Below is a small trained network, with its code and all its weights. Each question gives an input and a class and asks what happens when units are switched off, that is, made to give their printed mean instead of their output.

import numpy as np


def w(rows, s, z=0):
    codes = np.array(rows[::2]) - 128.0
    scale = np.full(codes.shape[1], s)
    scale[-1] = z or s
    return codes * scale


def norm(h):
    return h / np.sqrt((h * h).mean(-1, keepdims=True) + 1e-5)


def f(y):
    return y / 2 * (1 + np.tanh(0.7978845608 * (y + 0.044715 * y**3)))


def log_softmax(a):
    a = a - a.max(-1, keepdims=True)
    return a - np.log(np.exp(a).sum(-1, keepdims=True))


def net(x, mask):
    res = np.array(x, float).reshape(1, 7) / 4 @ E
    u = 0
    for l in range(4):
        y = f(norm(res) @ A[l][:, :-1].T + A[l][:, -1])
        res = res + np.where(mask[u : u + 8], y, B[l][:, -1]) @ B[l][:, :-1]
        u += 8
    return log_softmax(norm(res)[-1] @ U[:, :-1].T + U[:, -1])


A, B = {}, {}
E = w([
[189,151,189,95,40,35,163,169,198,224,106],'x0',
[75,132,199,141,117,114,89,147,125,137,167],'x1',
[150,72,96,108,128,110,213,190,77,141,251],'x2',
[93,202,96,170,205,32,192,121,109,142,104],'x3',
[90,155,124,99,47,104,148,205,88,32,82],'x4',
[110,86,183,39,220,112,126,149,150,89,99],'x5',
[130,125,122,130,125,123,128,118,131,125,131],'x6',
],0.0028)
A[0] = w([
[132,125,84,135,105,122,127,194,79,77,150,5],'0.n1',
[242,154,13,85,122,199,219,90,161,108,63,129],'0.n2',
[250,129,16,49,184,170,156,158,153,109,30,146],'0.n3',
[56,145,204,132,111,135,85,109,155,117,172,181],'0.n4',
[154,131,103,119,122,110,153,90,91,134,158,4],'0.n5',
[137,98,157,86,158,128,196,191,32,170,239,229],'0.n6',
[147,41,164,155,2,196,99,135,161,118,153,133],'0.n7',
[91,217,143,194,186,34,212,105,107,139,141,137],'0.n8',
],0.0031,0.0021)
B[0] = w([
[159,91,146,193,85,149,146,74,204,103,80,116],'0.n1',
[36,50,224,185,55,17,16,103,52,160,223,172],'0.n2',
[47,88,217,131,91,55,76,109,103,120,192,177],'0.n3',
[54,91,186,166,93,48,118,154,82,149,162,167],'0.n4',
[152,156,71,108,100,193,194,82,170,228,97,99],'0.n5',
[93,62,189,202,68,135,128,66,110,156,2,252],'0.n6',
[105,136,25,168,202,105,87,204,159,193,92,189],'0.n7',
[110,48,40,146,101,170,39,202,192,183,121,206],'0.n8',
],0.0034,0.0028)
A[1] = w([
[163,138,170,110,133,123,134,143,136,122,167,5],'1.n1',
[53,130,210,180,135,119,64,169,158,127,115,197],'1.n2',
[236,186,146,70,112,93,182,127,192,129,137,49],'1.n3',
[130,230,160,106,168,159,68,80,154,106,24,86],'1.n4',
[74,189,73,150,208,14,215,124,107,141,116,182],'1.n5',
[156,72,138,27,66,223,55,139,143,138,167,114],'1.n6',
[93,124,54,133,193,221,144,97,89,59,142,25],'1.n7',
[174,101,113,107,167,154,254,192,82,126,208,87],'1.n8',
],0.004,0.0022)
B[1] = w([
[97,156,83,116,156,150,96,106,95,135,134,96],'1.n1',
[158,61,90,105,104,76,129,88,55,150,187,253],'1.n2',
[108,146,70,44,118,172,142,119,35,157,175,120],'1.n3',
[86,24,127,196,49,168,196,87,149,137,88,156],'1.n4',
[138,48,68,102,97,192,46,174,193,124,138,185],'1.n5',
[92,108,33,173,164,124,113,200,192,151,86,159],'1.n6',
[94,161,62,33,128,188,111,78,97,117,196,159],'1.n7',
[17,96,186,209,21,229,142,40,217,154,2,129],'1.n8',
],0.0049,0.0036)
A[2] = w([
[147,96,134,120,187,178,82,56,177,187,170,176],'2.n1',
[106,215,137,118,159,90,141,99,185,128,68,114],'2.n2',
[177,167,70,174,67,225,178,144,91,153,188,250],'2.n3',
[142,112,42,193,77,97,118,116,98,147,210,213],'2.n4',
[110,155,118,106,91,131,112,211,93,25,63,144],'2.n5',
[116,32,187,1,205,147,189,150,181,94,115,95],'2.n6',
[170,155,142,169,88,117,149,183,173,232,89,196],'2.n7',
[201,126,170,150,211,178,97,103,153,181,141,99],'2.n8',
],0.0044,0.0019)
B[2] = w([
[149,152,115,147,63,96,200,173,99,59,144,186],'2.n1',
[99,93,103,135,107,189,180,175,147,164,136,101],'2.n2',
[117,210,129,131,177,81,93,67,156,96,68,180],'2.n3',
[140,91,192,95,167,101,97,158,109,125,102,254],'2.n4',
[190,139,133,188,132,112,197,133,176,116,210,164],'2.n5',
[149,254,137,171,161,50,70,84,138,144,47,181],'2.n6',
[110,146,126,103,190,186,148,108,83,71,110,218],'2.n7',
[128,146,120,149,72,98,189,184,162,65,154,133],'2.n8',
],0.0057,0.0048)
A[3] = w([
[78,63,83,170,121,101,149,141,85,191,140,110],'3.n1',
[134,154,147,76,70,117,140,188,161,204,103,84],'3.n2',
[91,180,108,195,140,90,62,110,172,90,112,169],'3.n3',
[127,79,32,148,144,160,90,229,181,177,115,35],'3.n4',
[183,174,152,78,122,155,159,128,169,217,109,3],'3.n5',
[161,148,132,1,100,116,150,131,140,200,114,139],'3.n6',
[84,57,153,164,66,164,157,58,167,157,64,61],'3.n7',
[185,106,116,175,105,82,220,90,179,119,237,171],'3.n8',
],0.0049,0.0022)
B[3] = w([
[83,76,126,114,78,181,50,137,166,122,140,180],'3.n1',
[98,90,23,173,160,254,143,85,121,97,179,150],'3.n2',
[144,158,154,92,128,151,193,157,130,247,110,254],'3.n3',
[171,104,22,159,240,144,45,215,179,116,91,144],'3.n4',
[73,126,57,132,103,180,127,138,101,63,92,112],'3.n5',
[74,152,127,161,190,179,75,77,24,89,197,168],'3.n6',
[41,33,184,243,48,121,162,107,115,98,95,168],'3.n7',
[145,173,136,106,33,109,137,230,124,35,134,166],'3.n8',
],0.0053,0.003)
U = w([
[14,38,159,229,23,216,201,48,198,160,58,122],'0',
[49,188,32,56,205,246,133,12,41,55,209,113],'1',
[165,207,175,151,182,54,125,87,158,210,58,162],'2',
[156,61,7,161,193,175,62,246,234,178,95,66],'3',
[191,175,143,145,26,94,241,203,190,32,218,90],'4',
[128,99,155,137,143,83,107,142,73,125,127,211],'5',
[106,30,177,89,85,70,71,128,74,178,214,70],'6',
[253,51,197,6,144,234,169,72,184,173,198,2],'7',
],0.0074,0.0069)

Each question gives the input, the list of numbers given to net, and the class t.
The units are the neurons (one row each of A and B). Each row of codes is followed by its name. A weight is (code - 128) times the scale printed after its matrix; where a second scale follows, it is the last column's (A, B and U).
mask holds one flag per neuron, layer by layer. A switched-off neuron (its flag False) gives its mean, the last column of its row in B, instead of its output. The means were averaged over made-up inputs and are rounded, as every weight is.
A unit's drop is (log p(t) with every unit on - log p(t) with that unit switched off) / (log p(t) with every unit on - log p(t) with every unit switched off).
The circuit of an input: a set's keep is (log p(t) with only the set's units on - log p(t) with every unit switched off) / (log p(t) with every unit on - log p(t) with every unit switched off). Starting from the 12 units with the biggest drops (on a tie, the unit counted first), units are removed one at a time, each time the one whose removal leaves the highest keep (on an exact tie, the one counted first), for as long as the keep stays at least 0.8.
units of the circuit, in order: the units of the circuit, biggest drop first
top k neurons: the k neurons with the biggest drops, biggest first
top k neurons in layer l: the k neurons of layer l with the biggest drops, biggest first
input [1,4,8,5,5,-7,1], class 0: units of the circuit, in order -> [1.n8]
input [-4,4,8,-6,7,6,2], class 0: top 2 neurons in layer 2 -> [2.n1, 2.n4]
input [2,-8,-7,-5,-2,-6,0], class 6: units of the circuit, in order -> [0.n2, 0.n6]
input [8,-7,-6,-1,8,8,-1], class 1: units of the circuit, in order -> [3.n6, 1.n3, 3.n2]
input [-2,-7,-4,-3,-1,4,-4], class 6: top 2 neurons -> [0.n2, 0.n3]
input [0,2,-6,-8,-2,4,0], class 3: top 3 neurons -> [1.n6, 0.n6, 3.n4]
input [-5,-6,-1,7,-3,-7,3], class 2: units of the circuit, in order -> [2.n3, 3.n3]
input [0,-5,-6,4,5,0,4], class 0: top 3 neurons -> [1.n4, 3.n7, 0.n4]
input [-1,8,-6,-2,4,-5,0], class 6: top 2 neurons -> [1.n2, 0.n4]
input [-2,-1,1,-3,5,0,-3], class 4: top 3 neurons -> [2.n5, 0.n8, 3.n8]
input [-3,8,0,-6,-5,8,4], class 2: top 3 neurons -> [2.n6, 0.n2, 0.n8]
input [-6,8,-7,4,8,8,0], class 2: top 3 neurons in layer 2 -> [2.n6, 2.n1, 2.n5]
input [4,5,1,-1,5,6,-6], class 2: top 2 neurons -> [2.n6, 0.n2]
input [1,2,-3,8,-3,-7,-3], class 3: units of the circuit, in order -> [1.n5]
input [-6,-5,1,-1,0,-7,5], class 2: top 3 neurons in layer 2 -> [2.n3, 2.n7, 2.n4]
input [-1,-8,-6,5,8,-6,-7], class 4: units of the circuit, in order -> [2.n5, 0.n6]
input [0,-1,0,6,-5,-2,-3], class 3: top 2 neurons -> [1.n5, 3.n4]
input [1,0,-7,-6,-7,3,7], class 0: top 2 neurons -> [1.n4, 3.n7]
input [2,6,-2,0,4,-8,-5], class 2: top 2 neurons -> [0.n2, 2.n3]
input [-6,-8,-5,-2,-2,3,-1], class 6: units of the circuit, in order -> [0.n2, 0.n3, 2.n7]
input [5,5,-8,7,-3,3,-4], class 0: units of the circuit, in order -> [1.n4, 3.n7]
input [-1,-8,4,3,-8,-3,6], class 4: units of the circuit, in order -> [3.n8]
input [-1,5,-6,8,-2,4,8], class 3: top 2 neurons -> [1.n5, 0.n6]
input [-7,-8,-8,1,-2,-2,1], class 0: top 3 neurons -> [1.n4, 2.n7, 3.n7]
input [5,6,-3,4,7,2,-4], class 4: top 2 neurons -> [2.n5, 0.n2]
input [7,-7,-2,0,-6,1,-3], class 1: units of the circuit, in order -> [3.n6, 1.n3]
